Below is a small trained network, with its code and all its weights. Each question gives an input and a class and asks what happens when units are switched off, that is, made to give their printed mean instead of their output.

import numpy as np


def w(rows, s, z=0):
    codes = np.array(rows[::2]) - 128.0
    scale = np.full(codes.shape[1], s)
    scale[-1] = z or s
    return codes * scale


def f(y):
    return np.maximum(y, 0)


def log_softmax(a):
    a = a - a.max(-1, keepdims=True)
    return a - np.log(np.exp(a).sum(-1, keepdims=True))


def net(x, mask):
    res = np.array(x, float).reshape(1, 4) / 4 @ E
    y = f(res @ A[0][:, :-1].T + A[0][:, -1])
    res = res + np.where(mask, y, B[0][:, -1]) @ B[0][:, :-1]
    return log_softmax(res[-1] @ U[:, :-1].T + U[:, -1])


A, B = {}, {}
E = w([
[177,209,143,207,118,112,2,169],'x0',
[141,48,114,210,220,216,109,109],'x1',
[24,152,141,8,90,191,82,70],'x2',
[138,84,206,107,86,185,158,212],'x3',
],0.0073)
A[0] = w([
[111,207,84,123,132,100,61,84,112],'n1',
[118,105,107,158,182,157,100,109,144],'n2',
[158,160,121,134,142,157,72,158,155],'n3',
[138,112,142,142,119,146,114,151,119],'n4',
[143,175,141,161,138,136,83,158,134],'n5',
[153,163,163,152,130,138,76,151,119],'n6',
[162,37,106,177,169,133,127,147,164],'n7',
[109,204,102,127,132,85,85,78,171],'n8',
[158,163,114,120,116,53,149,130,253],'n9',
[212,122,108,207,142,82,128,145,99],'n10',
[142,168,135,177,113,146,65,157,151],'n11',
[75,134,147,10,88,162,124,116,149],'n12',
[104,138,157,58,55,132,150,145,222],'n13',
[87,120,96,109,165,200,94,81,128],'n14',
],0.012,0.0048)
B[0] = w([
[103,146,133,85,123,37,35,129,194],'n1',
[106,113,170,111,119,115,120,92,177],'n2',
[140,173,116,179,127,140,150,156,170],'n3',
[108,127,116,145,156,131,145,119,145],'n4',
[158,159,93,177,169,134,147,182,171],'n5',
[144,166,81,177,153,153,156,161,168],'n6',
[117,72,176,130,132,184,168,115,204],'n7',
[109,173,118,128,138,84,75,129,199],'n8',
[96,194,117,185,125,74,92,107,192],'n9',
[119,139,156,206,47,135,141,134,206],'n10',
[150,172,92,204,164,138,161,170,183],'n11',
[167,102,177,115,8,107,106,194,250],'n12',
[197,123,126,80,103,70,69,231,226],'n13',
[124,82,206,111,71,89,88,91,192],'n14',
],0.012,0.014)
U = w([
[151,132,159,93,62,58,69,146,129],'0',
[93,80,149,61,245,160,140,43,123],'1',
[122,181,45,149,188,70,106,115,224],'2',
[129,137,65,96,136,157,121,110,6],'3',
[162,124,114,154,162,189,188,156,164],'4',
[170,92,121,52,126,157,119,144,6],'5',
[115,115,170,160,73,140,136,74,191],'6',
],0.012,0.0022)

Each question gives the input, the list of numbers given to net, and the class t.
The units are the neurons (one row each of A and B). Each row of codes is followed by its name. A weight is (code - 128) times the scale printed after its matrix; where a second scale follows, it is the last column's (A, B and U).
mask holds one flag per neuron, in row order. A switched-off neuron (its flag False) gives its mean, the last column of its row in B, instead of its output. The means were averaged over made-up inputs and are rounded, as every weight is.
A unit's drop is (log p(t) with every unit on - log p(t) with that unit switched off) / (log p(t) with every unit on - log p(t) with every unit switched off).
The circuit of an input: a set's keep is (log p(t) with only the set's units on - log p(t) with every unit switched off) / (log p(t) with every unit on - log p(t) with every unit switched off). Starting from the 12 units with the biggest drops (on a tie, the unit counted first), units are removed one at a time, each time the one whose removal leaves the highest keep (on an exact tie, the one counted first), for as long as the keep stays at least 0.8.
units of the circuit, in order: the units of the circuit, biggest drop first
top k neurons: the k neurons with the biggest drops, biggest first
drop of u: that unit's drop, to one decimal
input [6,7,0,-3], class 2: units of the circuit, in order : [n12]
input [-3,3,1,1], class 6: units of the circuit, in order : [n13, n1]
input [2,3,-4,-5], class 6: top 3 neurons : [n10, n7, n13]
input [-8,6,-7,3], class 4: top 3 neurons : [n14, n12, n1]
input [-6,1,-2,-2], class 1: top 3 neurons : [n12, n10, n13]
input [-7,8,2,-7], class 1: top 2 neurons : [n12, n10]
input [1,8,-4,-6], class 6: drop of n10 : 0.1
input [2,5,-3,-8], class 2: drop of n8 : 0.3
input [1,-1,-4,-6], class 2: drop of n12 : 0.4
input [-6,4,2,-3], class 6: top 2 neurons : [n13, n1]
